Below is a small trained network, with its code and all its weights. Each question gives an input and a target symbol and asks what happens when units are switched off, that is, made to give their printed mean instead of their output.

import numpy as np


def w(rows, s, z=0):
    codes = np.array(rows[::2]) - 128.0
    scale = np.full(codes.shape[1], s)
    scale[-1] = z or s
    return codes * scale


def norm(h):
    return h / np.sqrt((h * h).mean(-1, keepdims=True) + 1e-5)


def f(y):
    return np.maximum(y, 0)


def softmax(a):
    e = np.exp(a - a.max(-1, keepdims=True))
    return e / e.sum(-1, keepdims=True)


def log_softmax(a):
    a = a - a.max(-1, keepdims=True)
    return a - np.log(np.exp(a).sum(-1, keepdims=True))


def net(x, mask):
    ids = ['αβγδεηθλξστψω'.index(c) for c in x.split()]
    T = len(ids)
    res = E[ids] + P[:T]
    q, k, v = (norm(res) @ M[0].T for M in (Q, K, V))
    z = softmax(np.where(np.tri(T) > 0, q @ k.T / 4**0.5, -1e9)) @ v
    res = res + np.where(mask[0], z, O[0][:, -1]) @ O[0][:, :-1]
    y = f(norm(res) @ A[0][:, :-1].T + A[0][:, -1])
    res = res + np.where(mask[1:9], y, B[0][:, -1]) @ B[0][:, :-1]
    return log_softmax(norm(res)[-1] @ U[:, :-1].T + U[:, -1])


Q, K, V, O, A, B = {}, {}, {}, {}, {}, {}
E = w([
[142,85,114,246],'α',
[155,117,171,113],'β',
[128,164,134,227],'γ',
[115,208,162,172],'δ',
[148,137,163,145],'ε',
[132,105,148,254],'η',
[135,213,153,148],'θ',
[173,148,146,188],'λ',
[152,139,130,173],'ξ',
[131,252,213,122],'σ',
[167,116,99,172],'τ',
[132,169,165,149],'ψ',
[153,140,119,92],'ω',
],0.0068)
P = w([
[167,166,92,80],'0',
[181,181,221,208],'1',
[214,177,86,130],'2',
[129,129,112,66],'3',
[151,147,234,201],'4',
[229,184,87,135],'5',
[113,118,116,63],'6',
[145,124,243,184],'7',
[227,221,96,108],'8',
[93,110,116,58],'9',
[156,99,254,182],'10',
[223,231,91,107],'11',
],0.007)
Q[0] = w([
[105,138,155,123],'h1',
[185,155,69,130],'h1',
[163,147,146,82],'h1',
[114,130,8,52],'h1',
],0.018)
K[0] = w([
[52,169,140,125],'h1',
[228,138,97,114],'h1',
[149,128,152,82],'h1',
[250,170,187,175],'h1',
],0.012)
V[0] = w([
[154,98,167,109],'h1',
[104,90,2,170],'h1',
[113,73,146,116],'h1',
[143,80,152,153],'h1',
],0.0078)
O[0] = w([
[241,182,96,184,100],'h1',
[51,182,66,167,61],'h1',
[158,254,123,142,1],'h1',
[193,146,16,160,59],'h1',
],0.0052,0.0035)
A[0] = w([
[42,122,206,212,106],'n1',
[187,90,93,103,94],'n2',
[138,75,69,64,74],'n3',
[90,173,145,41,51],'n4',
[179,136,168,109,95],'n5',
[97,103,183,114,254],'n6',
[136,154,195,168,132],'n7',
[120,255,187,132,160],'n8',
],0.0093,0.0037)
B[0] = w([
[98,164,104,1,242],'n1',
[66,193,160,163,170],'n2',
[198,87,100,113,153],'n3',
[133,18,116,156,151],'n4',
[100,74,103,129,211],'n5',
[108,224,117,168,254],'n6',
[109,33,105,138,237],'n7',
[166,118,100,210,238],'n8',
],0.008,0.0057)
U = w([
[82,188,29,132,79],'α',
[226,95,195,181,65],'β',
[144,12,114,50,215],'γ',
[77,154,184,212,41],'δ',
[97,77,212,116,87],'ε',
[131,63,69,203,42],'η',
[181,80,222,76,116],'θ',
[138,196,251,90,136],'λ',
[73,237,126,51,217],'ξ',
[84,82,65,122,127],'σ',
[177,255,76,196,65],'τ',
[16,96,108,168,19],'ψ',
[228,115,80,137,252],'ω',
],0.013,0.0047)

Each question gives the input, a string of symbols that net reads in full, and the target symbol t.
The units are the heads (4 rows each of Q, K, V and O) and the neurons (one row each of A and B). Each row of codes is followed by its name. A weight is (code - 128) times the scale printed after its matrix; where a second scale follows, it is the last column's (O, A, B and U).
mask holds one flag per unit, heads first, then neurons. A switched-off unit (its flag False) gives its mean, the last column of its rows in O or B, instead of its output. The means were averaged over made-up inputs and are rounded, as every weight is.
A unit's drop is (log p(t) with every unit on - log p(t) with that unit switched off) / (log p(t) with every unit on - log p(t) with every unit switched off).
The circuit of an input: a set's keep is (log p(t) with only the set's units on - log p(t) with every unit switched off) / (log p(t) with every unit on - log p(t) with every unit switched off). Starting from all 9 units, units are removed one at a time, each time the one whose removal leaves the highest keep (on an exact tie, the one counted first), for as long as the keep stays at least 0.8.
units of the circuit, in order: the units of the circuit, biggest drop first
top k neurons: the k neurons with the biggest drops, biggest first
input α ψ ε δ ψ λ γ δ λ ε δ, target β: units of the circuit, in order => [h1 n7]
input γ ω γ ψ γ ε ξ, target τ: units of the circuit, in order => [n7 n1 n6]
input θ γ α τ ω, target α: units of the circuit, in order => [h1 n1 n8]
input ε δ ξ ψ ω σ γ τ, target ξ: units of the circuit, in order => [n1 h1]
input η γ λ ε ω, target β: units of the circuit, in order => [h1]
input γ ω ε γ ε α β, target θ: top 2 neurons => [n8 n3]
input δ ω γ σ ε σ ε η θ ε ψ, target β: units of the circuit, in order => [h1 n8]
input τ ω α ω ε λ ξ τ τ η ω, target η: units of the circuit, in order => [h1 n7]
input ω δ γ ε δ σ β γ δ δ ψ ε, target β: top 2 neurons => [n1 n6]
input λ ξ τ ξ η, target ψ: units of the circuit, in order => [n7 n1]
input ω ε ξ γ λ ξ ω δ θ θ, target η: top 4 neurons => [n4 n1 n6 n7]
input η ω η ψ η ξ γ ω, target ξ: top 2 neurons => [n6 n1]
input ψ θ θ η ω δ ω λ ε η β, target η: top 2 neurons => [n7 n8]
input λ δ β β β λ, target β: top 4 neurons => [n1 n6 n2 n8]
input η ω δ δ β λ ψ σ ε, target β: units of the circuit, in order => [n1 n6]
input ω θ τ, target τ: top 2 neurons => [n7 n2]
input θ γ γ ψ ξ τ γ τ σ ξ ε, target ψ: units of the circuit, in order => [n7 h1 n1 n8]
input ε η β ψ, target ε: top 4 neurons => [n1 n8 n5 n4]
input ε γ δ γ ω, target ξ: top neuron => [n1]
input ω ω σ δ δ γ ε γ, target β: units of the circuit, in order => [h1]
input γ γ ω τ, target ω: units of the circuit, in order => [n3 n7]
input β θ η θ η, target ε: units of the circuit, in order => [h1 n1]
input η λ σ σ σ δ ψ ω ξ τ, target ω: top 4 neurons => [n3 n1 n7 n5]
input γ τ ω τ ψ, target α: top 2 neurons => [n1 n8]
input γ γ γ α γ θ β σ β, target β: top 3 neurons => [n1 n6 n2]
